Below are the code and all the weights of a small trained network. Each question names an input and a class and asks about switching units off, where a switched-off unit gives its printed mean instead of its output.

import numpy as np


def w(rows, s, z=0):
    codes = np.array(rows[::2]) - 128.0
    scale = np.full(codes.shape[1], s)
    scale[-1] = z or s
    return codes * scale


def f(y):
    return y / 2 * (1 + np.tanh(0.7978845608 * (y + 0.044715 * y**3)))


def log_softmax(a):
    a = a - a.max(-1, keepdims=True)
    return a - np.log(np.exp(a).sum(-1, keepdims=True))


def net(x, mask):
    res = np.array(x, float).reshape(1, 6) / 4 @ E
    y = f(res @ A[0][:, :-1].T + A[0][:, -1])
    res = res + np.where(mask, y, B[0][:, -1]) @ B[0][:, :-1]
    return log_softmax(res[-1] @ U[:, :-1].T + U[:, -1])


A, B = {}, {}
E = w([
[120,131,130,150,116,144,133],'x0',
[150,255,109,194,173,80,70],'x1',
[127,139,123,153,111,146,137],'x2',
[179,52,131,199,184,83,153],'x3',
[141,150,112,129,123,132,145],'x4',
[161,86,88,127,144,236,56],'x5',
],0.0099)
A[0] = w([
[165,58,103,110,39,227,84,146],'n1',
[28,226,186,3,64,183,58,134],'n2',
[141,138,64,127,184,196,109,16],'n3',
[112,104,55,137,112,139,22,1],'n4',
[23,158,144,110,141,38,177,23],'n5',
[166,246,138,217,174,96,2,49],'n6',
[101,171,243,166,76,55,218,50],'n7',
],0.0064,0.0025)
B[0] = w([
[150,137,63,77,132,67,162,202],'n1',
[181,135,163,195,245,83,193,254],'n2',
[167,111,18,128,79,135,62,142],'n3',
[59,114,45,156,94,106,43,141],'n4',
[93,99,65,111,132,189,1,192],'n5',
[88,9,148,15,98,81,250,242],'n6',
[119,105,5,103,189,108,79,212],'n7',
],0.0081)
U = w([
[69,96,167,54,82,102,225,53],'0',
[83,149,36,138,172,127,39,54],'1',
[131,133,173,157,167,125,161,254],'2',
[205,136,181,234,255,124,182,127],'3',
[122,137,161,146,168,121,152,211],'4',
[126,146,153,149,139,109,171,180],'5',
[156,159,251,209,92,163,79,64],'6',
],0.0094,0.0067)

Each question gives the input, the list of numbers given to net, and the class t.
The units are the neurons (one row each of A and B). Each row of codes is followed by its name. A weight is (code - 128) times the scale printed after its matrix; where a second scale follows, it is the last column's (A, B and U).
mask holds one flag per neuron, in row order. A switched-off neuron (its flag False) gives its mean, the last column of its row in B, instead of its output. The means were averaged over made-up inputs and are rounded, as every weight is.
A unit's drop is (log p(t) with every unit on - log p(t) with that unit switched off) / (log p(t) with every unit on - log p(t) with every unit switched off).
The circuit of an input: a set's keep is (log p(t) with only the set's units on - log p(t) with every unit switched off) / (log p(t) with every unit on - log p(t) with every unit switched off). Starting from all 7 units, units are removed one at a time, each time the one whose removal leaves the highest keep (on an exact tie, the one counted first), for as long as the keep stays at least 0.8.
units of the circuit, in order: the units of the circuit, biggest drop first
unit that matters most: the unit with the biggest drop
k most important neurons: the k neurons with the biggest drops, biggest first
drop when u is switched off: that unit's drop, to one decimal
input [-2,6,-5,3,-5,-8], class 1: units of the circuit, in order -> (n5)
input [6,4,-8,7,8,6], class 4: 2 most important neurons -> (n2; n6)
input [2,-2,-8,8,-6,-8], class 1: 3 most important neurons -> (n7; n5; n2)
input [2,-6,5,-4,4,-8], class 1: 3 most important neurons -> (n7; n5; n6)
input [4,-6,4,-2,-2,-7], class 1: 3 most important neurons -> (n7; n6; n5)
input [3,-5,0,-5,-6,2], class 5: units of the circuit, in order -> (n6; n2)
input [-5,-3,-4,-7,1,-3], class 3: 2 most important neurons -> (n2; n6)
input [-7,6,-6,7,-4,8], class 1: 3 most important neurons -> (n4; n3; n2)
input [0,0,2,4,0,6], class 1: 3 most important neurons -> (n2; n6; n3)
input [-2,-7,2,-2,6,8], class 1: 3 most important neurons -> (n6; n3; n4)
input [4,1,3,-6,-4,-6], class 1: 3 most important neurons -> (n5; n7; n6)
input [7,-5,-1,-7,4,-4], class 2: 2 most important neurons -> (n2; n6)
input [-4,-5,-1,-7,0,6], class 3: 4 most important neurons -> (n2; n6; n5; n7)
input [-7,4,4,7,8,-5], class 5: units of the circuit, in order -> (n2)
input [-2,4,4,-7,5,-7], class 1: 2 most important neurons -> (n5; n7)
input [-2,-2,1,-7,-5,-3], class 3: 2 most important neurons -> (n2; n6)
input [-2,5,-1,-8,-7,5], class 3: 2 most important neurons -> (n2; n5)
input [-2,-4,0,1,4,8], class 1: units of the circuit, in order -> (n6; n2)
input [-6,1,5,-8,5,3], class 3: drop when n7 is switched off -> 0.0
input [5,-5,-7,8,4,-8], class 1: unit that matters most -> n7
input [-2,2,3,-7,4,-2], class 3: drop when n2 is switched off -> 0.7
input [3,-2,-1,-8,-7,-3], class 3: drop when n2 is switched off -> 0.6
input [-2,4,-2,7,8,-2], class 5: drop when n2 is switched off -> 0.9
